Below is a small trained network, with its code and all its weights. Each question gives an input and a class and asks what happens when units are switched off, that is, made to give their printed mean instead of their output.

import numpy as np


def w(rows, s, z=0):
    codes = np.array(rows[::2]) - 128.0
    scale = np.full(codes.shape[1], s)
    scale[-1] = z or s
    return codes * scale


def norm(h):
    return h / np.sqrt((h * h).mean(-1, keepdims=True) + 1e-5)


def f(y):
    return np.maximum(y, 0)


def log_softmax(a):
    a = a - a.max(-1, keepdims=True)
    return a - np.log(np.exp(a).sum(-1, keepdims=True))


def net(x, mask):
    res = np.array(x, float).reshape(1, 4) / 4 @ E
    u = 0
    for l in range(3):
        y = f(norm(res) @ A[l][:, :-1].T + A[l][:, -1])
        res = res + np.where(mask[u : u + 9], y, B[l][:, -1]) @ B[l][:, :-1]
        u += 9
    return log_softmax(norm(res)[-1] @ U[:, :-1].T + U[:, -1])


A, B = {}, {}
E = w([
[72,87,55,140,62,140,252,241,134,94,146,164],'x0',
[113,34,98,122,110,124,137,49,156,106,130,129],'x1',
[222,151,116,132,68,128,143,106,126,77,134,127],'x2',
[71,137,130,124,26,129,62,122,115,150,133,123],'x3',
],0.0039)
A[0] = w([
[170,162,139,129,181,133,31,86,131,136,124,126,17],'L0N0',
[247,164,136,126,81,123,107,76,122,111,125,122,43],'L0N1',
[42,126,146,122,225,120,66,105,120,162,126,117,25],'L0N2',
[141,48,123,126,143,128,97,26,129,132,139,123,4],'L0N3',
[199,124,138,128,254,133,155,89,128,124,134,126,17],'L0N4',
[156,192,142,124,155,120,92,153,110,150,132,122,33],'L0N5',
[151,202,141,129,158,129,79,159,116,146,138,122,24],'L0N6',
[132,132,142,126,147,140,149,123,137,126,121,110,37],'L0N7',
[93,156,148,125,48,136,19,87,121,149,134,120,31],'L0N8',
],0.013,0.0019)
B[0] = w([
[133,140,169,103,137,99,211,65,54,174,182,117,241],'L0N0',
[136,54,112,157,136,251,109,137,176,150,218,162,220],'L0N1',
[162,63,107,167,124,244,118,126,171,139,219,159,246],'L0N2',
[74,189,184,120,99,148,157,115,172,59,53,153,228],'L0N3',
[133,129,61,124,122,16,41,188,81,148,77,106,229],'L0N4',
[81,179,145,120,115,149,139,121,163,82,76,145,188],'L0N5',
[96,123,160,138,97,127,145,103,181,59,57,147,194],'L0N6',
[112,119,127,96,105,107,107,145,148,138,130,111,141],'L0N7',
[148,132,68,121,150,15,59,186,87,139,78,114,232],'L0N8',
],0.012)
A[1] = w([
[173,172,171,102,126,184,120,100,165,125,142,94,57],'L1N0',
[144,161,195,103,159,115,133,30,87,156,154,118,25],'L1N1',
[114,184,199,122,142,150,170,95,157,112,91,105,90],'L1N2',
[178,163,160,92,177,137,137,114,150,156,129,59,74],'L1N3',
[150,112,149,123,121,138,154,108,113,107,160,64,73],'L1N4',
[109,140,128,94,97,125,253,147,88,152,173,62,56],'L1N5',
[81,188,186,119,104,133,177,107,182,57,22,107,8],'L1N6',
[168,167,120,76,151,145,116,82,134,97,149,82,54],'L1N7',
[129,153,153,95,138,153,98,129,151,151,129,71,87],'L1N8',
],0.012,0.0012)
B[1] = w([
[126,100,99,138,124,101,81,170,139,137,139,144,147],'L1N0',
[166,120,196,157,142,104,254,157,98,175,79,95,190],'L1N1',
[104,83,84,166,53,102,12,97,132,92,86,141,166],'L1N2',
[80,100,75,193,70,129,158,168,88,144,83,152,128],'L1N3',
[61,178,153,83,157,131,130,116,135,159,171,127,131],'L1N4',
[186,117,210,149,167,99,181,72,70,204,115,117,202],'L1N5',
[77,237,191,81,90,163,178,95,175,2,101,167,255],'L1N6',
[105,146,161,198,122,107,138,212,180,153,101,85,128],'L1N7',
[173,126,143,131,76,128,113,154,109,134,91,118,128],'L1N8',
],0.0078,0.0068)
A[2] = w([
[147,152,138,87,162,76,51,130,122,166,102,72,71],'L2N0',
[172,130,114,81,116,160,107,120,111,90,183,106,44],'L2N1',
[158,102,119,147,148,248,113,142,190,152,198,101,2],'L2N2',
[114,138,71,79,108,124,234,206,135,96,172,119,166],'L2N3',
[97,136,128,151,202,91,130,83,164,105,177,53,129],'L2N4',
[149,157,91,103,141,150,125,85,145,138,124,68,54],'L2N5',
[163,164,141,98,169,133,114,58,136,163,133,38,100],'L2N6',
[153,163,89,98,169,19,60,176,96,151,88,53,30],'L2N7',
[130,167,101,57,169,89,77,163,149,140,110,32,50],'L2N8',
],0.011,0.00092)
B[2] = w([
[127,137,93,143,158,108,143,190,155,97,100,114,177],'L2N0',
[80,124,134,180,158,134,142,158,148,125,136,164,148],'L2N1',
[178,134,140,146,118,200,130,142,127,127,251,149,255],'L2N2',
[136,118,136,153,153,136,47,132,167,117,81,142,173],'L2N3',
[173,141,104,148,56,162,127,152,108,135,97,153,129],'L2N4',
[64,98,140,172,150,112,133,105,96,105,145,161,128],'L2N5',
[106,146,167,134,112,120,30,46,103,141,133,149,142],'L2N6',
[130,135,74,114,134,40,58,125,58,129,154,137,244],'L2N7',
[136,147,109,128,129,74,124,99,57,138,173,136,174],'L2N8',
],0.012,0.0072)
U = w([
[134,127,61,130,144,47,71,173,94,128,107,125,148],'0',
[152,103,190,148,141,111,202,96,84,192,113,131,132],'1',
[156,87,117,161,128,217,104,151,165,138,205,159,158],'2',
[83,177,161,113,91,147,130,106,176,51,69,155,142],'3',
[121,140,112,116,112,129,126,111,110,117,161,135,191],'4',
[112,138,74,83,129,165,167,108,157,134,135,2,29],'5',
[111,137,85,57,137,171,150,105,158,159,125,57,3],'6',
],0.0097,0.0049)

Each question gives the input, the list of numbers given to net, and the class t.
The units are the neurons (one row each of A and B). Each row of codes is followed by its name. A weight is (code - 128) times the scale printed after its matrix; where a second scale follows, it is the last column's (A, B and U).
mask holds one flag per neuron, layer by layer. A switched-off neuron (its flag False) gives its mean, the last column of its row in B, instead of its output. The means were averaged over made-up inputs and are rounded, as every weight is.
A unit's drop is (log p(t) with every unit on - log p(t) with that unit switched off) / (log p(t) with every unit on - log p(t) with every unit switched off).
The circuit of an input: a set's keep is (log p(t) with only the set's units on - log p(t) with every unit switched off) / (log p(t) with every unit on - log p(t) with every unit switched off). Starting from the 12 units with the biggest drops (on a tie, the unit counted first), units are removed one at a time, each time the one whose removal leaves the highest keep (on an exact tie, the one counted first), for as long as the keep stays at least 0.8.
circuit, biggest first: the units of the circuit, biggest drop first
top k neurons: the k neurons with the biggest drops, biggest first
top k neurons in layer l: the k neurons of layer l with the biggest drops, biggest first
drop of u: that unit's drop, to one decimal
input [-5,-8,3,-7], class 3: circuit, biggest first	L0N6
input [-4,-6,5,6], class 0: top 3 neurons in layer 0	L0N8; L0N2; L0N3
input [7,4,5,6], class 1: top 2 neurons in layer 1	L1N5; L1N6
input [-5,3,5,-3], class 1: top 3 neurons in layer 0	L0N0; L0N2; L0N8
input [-4,-6,-4,-3], class 3: top 2 neurons	L0N6; L0N5
input [-8,8,5,-2], class 1: top 2 neurons in layer 1	L1N1; L1N6
input [3,5,1,4], class 3: top 4 neurons	L0N2; L0N4; L0N0; L1N6
input [-4,-2,1,4], class 0: top 2 neurons	L0N8; L1N6
input [6,8,3,-7], class 3: circuit, biggest first	L0N2; L1N6
input [-5,-5,3,3], class 1: top 2 neurons in layer 1	L1N1; L1N6
input [-6,-7,-1,-4], class 3: top 2 neurons	L0N5; L0N6
input [-4,0,-4,-2], class 1: top 3 neurons	L0N0; L0N1; L1N1
input [-7,7,-2,-1], class 1: top 2 neurons	L0N0; L0N6
input [-5,-1,0,3], class 1: top 3 neurons in layer 0	L0N0; L0N8; L0N4
input [-8,3,-6,4], class 1: top neuron	L0N0
input [-6,-7,8,-5], class 2: top 2 neurons in layer 0	L0N1; L0N3
input [1,7,-3,7], class 0: top 3 neurons	L0N8; L0N6; L0N5
input [-2,-3,5,-6], class 0: top 2 neurons in layer 0	L0N4; L0N2
input [-3,5,3,4], class 3: top 3 neurons	L0N3; L0N4; L0N2
input [-7,-5,-1,-7], class 0: circuit, biggest first	L0N4
input [6,1,4,-5], class 1: circuit, biggest first	L0N8; L0N2; L1N5
input [2,5,-2,6], class 0: top 2 neurons	L0N8; L0N6
input [-1,8,3,-6], class 3: top 2 neurons in layer 0	L0N3; L0N8
input [5,-1,7,-7], class 0: top 2 neurons in layer 0	L0N2; L0N3
input [1,-1,-5,8], class 0: drop of L0N8	4.4
input [-3,-1,-4,7], class 0: drop of L0N8	5.6
input [5,1,-5,3], class 1: drop of L1N5	0.8
